Below are the code and all the weights of a small trained network. Each question names an input and a class and asks about switching units off, where a switched-off unit gives its printed mean instead of its output.

import numpy as np


def w(rows, s, z=0):
    codes = np.array(rows[::2]) - 128.0
    scale = np.full(codes.shape[1], s)
    scale[-1] = z or s
    return codes * scale


def norm(h):
    return h / np.sqrt((h * h).mean(-1, keepdims=True) + 1e-5)


def f(y):
    return np.maximum(y, 0)


def log_softmax(a):
    a = a - a.max(-1, keepdims=True)
    return a - np.log(np.exp(a).sum(-1, keepdims=True))


def net(x, mask):
    res = np.array(x, float).reshape(1, 6) / 4 @ E
    u = 0
    for l in range(2):
        y = f(norm(res) @ A[l][:, :-1].T + A[l][:, -1])
        res = res + np.where(mask[u : u + 6], y, B[l][:, -1]) @ B[l][:, :-1]
        u += 6
    return log_softmax(norm(res)[-1] @ U[:, :-1].T + U[:, -1])


A, B = {}, {}
E = w([
[126,201,253,67,176],'x0',
[106,71,116,59,110],'x1',
[100,149,58,92,153],'x2',
[157,103,139,140,87],'x3',
[126,26,99,198,165],'x4',
[25,109,83,182,93],'x5',
],0.0055)
A[0] = w([
[175,149,73,30,121,96],'L0N1',
[108,9,194,106,57,36],'L0N2',
[82,141,60,98,138,38],'L0N3',
[111,175,116,228,81,43],'L0N4',
[49,86,118,131,184,36],'L0N5',
[226,55,100,171,227,2],'L0N6',
],0.013,0.0029)
B[0] = w([
[149,154,117,142,191,254],'L0N1',
[211,114,116,133,44,236],'L0N2',
[214,99,102,133,136,211],'L0N3',
[86,129,157,187,72,243],'L0N4',
[117,135,121,156,205,214],'L0N5',
[126,126,136,162,6,250],'L0N6',
],0.016,0.0049)
A[1] = w([
[113,131,166,93,165,107],'L1N1',
[14,99,151,154,168,199],'L1N2',
[109,93,185,188,129,127],'L1N3',
[140,216,195,63,97,102],'L1N4',
[72,88,193,109,226,68],'L1N5',
[159,209,247,74,90,249],'L1N6',
],0.013,0.0018)
B[1] = w([
[159,88,61,189,185,153],'L1N1',
[92,165,154,69,179,169],'L1N2',
[132,219,60,149,123,199],'L1N3',
[175,134,201,53,169,201],'L1N4',
[232,168,88,98,113,159],'L1N5',
[150,134,5,144,245,254],'L1N6',
],0.012,0.008)
U = w([
[66,76,205,58,148,3],'0',
[149,90,108,163,11,184],'1',
[45,173,148,154,118,75],'2',
[190,158,95,75,234,196],'3',
[62,81,237,20,131,21],'4',
],0.012,0.0062)

Each question gives the input, the list of numbers given to net, and the class t.
The units are the neurons (one row each of A and B). Each row of codes is followed by its name. A weight is (code - 128) times the scale printed after its matrix; where a second scale follows, it is the last column's (A, B and U).
mask holds one flag per neuron, layer by layer. A switched-off neuron (its flag False) gives its mean, the last column of its row in B, instead of its output. The means were averaged over made-up inputs and are rounded, as every weight is.
A unit's drop is (log p(t) with every unit on - log p(t) with that unit switched off) / (log p(t) with every unit on - log p(t) with every unit switched off).
The circuit of an input: a set's keep is (log p(t) with only the set's units on - log p(t) with every unit switched off) / (log p(t) with every unit on - log p(t) with every unit switched off). Starting from all 12 units, units are removed one at a time, each time the one whose removal leaves the highest keep (on an exact tie, the one counted first), for as long as the keep stays at least 0.8.
units of the circuit, in order: the units of the circuit, biggest drop first
top k neurons: the k neurons with the biggest drops, biggest first
k most important neurons of layer l: the k neurons of layer l with the biggest drops, biggest first
drop when u is switched off: that unit's drop, to one decimal
input [-6,-4,6,3,-1,2], class 1: units of the circuit, in order : (L1N6)
input [-3,4,-3,-6,-2,4], class 1: 2 most important neurons of layer 1 : (L1N6, L1N4)
input [1,-4,-4,1,3,3], class 2: units of the circuit, in order : (L0N4, L0N3)
input [4,-7,5,8,4,0], class 2: units of the circuit, in order : (L0N2, L0N4)
input [3,7,-2,0,2,6], class 1: top 2 neurons : (L0N2, L1N6)
input [1,-2,1,-5,0,8], class 2: top 4 neurons : (L0N4, L1N6, L0N1, L1N4)
input [-6,1,8,5,2,-6], class 1: top 2 neurons : (L0N6, L1N6)
input [-4,-4,-3,-7,1,8], class 2: drop when L0N6 is switched off : 0.1
input [-4,-6,8,0,8,-5], class 1: drop when L0N6 is switched off : 0.1
input [-3,-3,-3,-5,1,0], class 1: drop when L0N6 is switched off : 0.4
